Look-ups in named tables: a row name and a column name give one cell, copied from the table.

Meneb:
|  | Pigurak | Furotuz | Rir | Nis | Vipev | Viles | Rodib |
|---|---|---|---|---|---|---|---|
| Pider | 178 | 226 | 185 | 230 | 174 | 59 | 207 |
| Fode | 253 | 104 | 185 | 174 | 43 | 213 | 4 |
| Rif | 96 | 117 | 185 | 15 | 95 | 55 | 167 |

Fode, Furotuz: 104
Rif, Furotuz: 117
Rif, Pigurak: 96
Pider, Rir: 185
Rif, Vipev: 95
Pider, Furotuz: 226
Fode, Rodib: 4
Fode, Viles: 213
Pider, Pigurak: 178
Pider, Viles: 59
Pider, Nis: 230
Rif, Viles: 55
Rif, Rodib: 167
Row with the largest Furotuz: Pider

Table Vope
         Zepanid  Piv  Nivo  Pegu  Radaf  Vigamis  Mak  Tav  Samepip  Lebun
Das          194  148   183   213    139       24  190   22      145    144
Nof          177  129   172   184    125       57  172   79      137    151
Tek          196  133   169   179    134       55  178   67      147    148
Bapa         174  126   174   182    124       63  171   86      139    149
Limani       200  140   175   193    133       39  185   45      149    146
Rek          170  122   173   179    142       73  167   86      135    144
Rifedob      170  119   171   173    135       79  165   98      138    144
Raf          210  146   172   194    129       30  190   37      152    149
Pef          135  110   178   184    152       88  151  107      113    143
Dufi         169  130   180   197    144       52  172   62      131    144
Pulitu       164  136   180   205    145       45  171   56      121    150
Rav          175  121   170   173    133       73  168   93      139    146
Buras        189  147   179   210    138       25  184   31      136    150
Boro         160  116   171   174    147       84  159  100      127    144

What is the Zepanid of Rek in Vope? 170
What is the Zepanid of Nof in Vope? 177
What is the Samepip of Tek in Vope? 147
What is the Mak of Rav in Vope? 168
What is the Radaf of Pef in Vope? 152
What is the Lebun of Rifedob in Vope? 144
What is the Tav of Rek in Vope? 86
What is the Pegu of Dufi in Vope? 197
What is the Tav of Bapa in Vope? 86
What is the Nivo of Boro in Vope? 171

Table Momak
	Gupap	Kalu	Mobap	Degusip	Tumelov	Bovuz
Vigorek	111	46	126	221	128	95
Zalo	122	99	136	158	128	117
Mab	120	89	136	170	128	112
Gud	110	42	125	226	127	94
Rup	145	193	89	81	131	158
Gozi	128	123	131	135	129	126
Kef	136	160	114	104	130	143
Vapa	134	152	119	110	130	139

What is the Bovuz of Kef in Momak?
143
What is the Degusip of Mab in Momak?
170
What is the Degusip of Vigorek in Momak?
221
What is the Mobap of Mab in Momak?
136
What is the Bovuz of Mab in Momak?
112
What is the Tumelov of Gud in Momak?
127
What is the Mobap of Rup in Momak?
89
What is the Mobap of Kef in Momak?
114
What is the Kalu of Zalo in Momak?
99
What is the Bovuz of Gud in Momak?
94
What is the Degusip of Rup in Momak?
81
Which row has the largest Bovuz? Rup

Zorira:
         Vevanu  Bomon  Dedun
Tol       4.391  4.482  4.671
Rep       4.568  4.615  4.550
Ver       4.336  3.086  4.480
Pavur     4.414  4.379  4.474
Tudi      7.721  2.372  4.519
Pomavo    9.471  1.174  4.263
Ribune    4.661  4.578  4.546
Fipenar   4.371  4.709  4.293
Meka      4.765  4.762  4.898
Dorod     4.537  4.423  4.652
Ruvop     3.938  4.527  4.533

Dedun of Ver = 4.480
Dedun of Ribune = 4.546
Vevanu of Ver = 4.336
Vevanu of Meka = 4.765
Bomon of Tudi = 2.372
Bomon of Meka = 4.762

Pud.tsv
	Mafal	Gul	Kibi	Vep	Fop	Girimi	Rom	Nilen
Feb	8908	1664	-2194	2475	2038	6222	-495	-1726
Vivitil	4660	-856	1285	1267	-2728	8095	202	8858
Nizi	2750	-691	76	8123	-2397	656	7142	-235
Meke	-2322	3790	-2499	4170	1123	7330	-883	5258
Luz	-2457	3969	1278	951	9135	3456	-5970	4749
Pagur	-714	2224	4744	3642	610	5043	-3161	536

What is the Fop of Meke in Pud?
1123
What is the Fop of Pagur in Pud?
610
What is the Kibi of Feb in Pud?
-2194
What is the Nilen of Luz in Pud?
4749
What is the Gul of Luz in Pud?
3969
What is the Girimi of Luz in Pud?
3456
What is the Mafal of Feb in Pud?
8908
What is the Girimi of Feb in Pud?
6222
What is the Rom of Meke in Pud?
-883

Table Buv
	Difalar	Tevige	Revikup	Vugam
Bega	-83.87	-84.72	-35.39	29.08
Folega	-70.49	-51.09	-78.58	47.20
Famo	70.92	-43.95	-47.51	58.84
Zufikem	75.84	-54.04	-31.93	54.79

Revikup of Zufikem = -31.93
Tevige of Folega = -51.09
Vugam of Famo = 58.84
Difalar of Famo = 70.92
Vugam of Folega = 47.20
Difalar of Bega = -83.87
Difalar of Zufikem = 75.84
Difalar of Folega = -70.49
Tevige of Bega = -84.72
Revikup of Bega = -35.39
Vugam of Zufikem = 54.79
Tevige of Famo = -43.95
Vugam of Bega = 29.08
Revikup of Famo = -47.51
Tevige of Zufikem = -54.04
Row with the largest Tevige: Famo

Zonubig:
|  | Simar | Rad | Simeba | Fufu | Matovi | Vire | Zirof | Rel | Kurav | Zon |
|---|---|---|---|---|---|---|---|---|---|---|
| Dizonon | 28 | 76 | 80 | 65 | 38 | 57 | 81 | 65 | 58 | 80 |
| Bor | 60 | 65 | 69 | 78 | 74 | 79 | 67 | 32 | 25 | 26 |
| Limaf | 51 | 65 | 38 | 29 | 57 | 30 | 32 | 22 | 92 | 40 |
| Dor | 57 | 54 | 56 | 92 | 49 | 54 | 27 | 27 | 42 | 48 |
| Nivode | 27 | 31 | 21 | 43 | 71 | 72 | 4 | 40 | 45 | 3 |
| Zogomu | 73 | 59 | 40 | 60 | 79 | 47 | 33 | 18 | 44 | 35 |
| Detik | 67 | 52 | 71 | 67 | 56 | 59 | 78 | 69 | 30 | 58 |

What is the Zirof of Limaf in Zonubig? 32
What is the Zirof of Bor in Zonubig? 67
What is the Kurav of Dor in Zonubig? 42
What is the Fufu of Bor in Zonubig? 78
What is the Zirof of Dizonon in Zonubig? 81
What is the Rel of Dizonon in Zonubig? 65
What is the Rad of Nivode in Zonubig? 31
What is the Rad of Dor in Zonubig? 54
What is the Kurav of Dizonon in Zonubig? 58
What is the Vire of Detik in Zonubig? 59
What is the Simeba of Limaf in Zonubig? 38
What is the Fufu of Dizonon in Zonubig? 65
What is the Rel of Limaf in Zonubig? 22
What is the Kurav of Zogomu in Zonubig? 44
What is the Fufu of Dor in Zonubig? 92

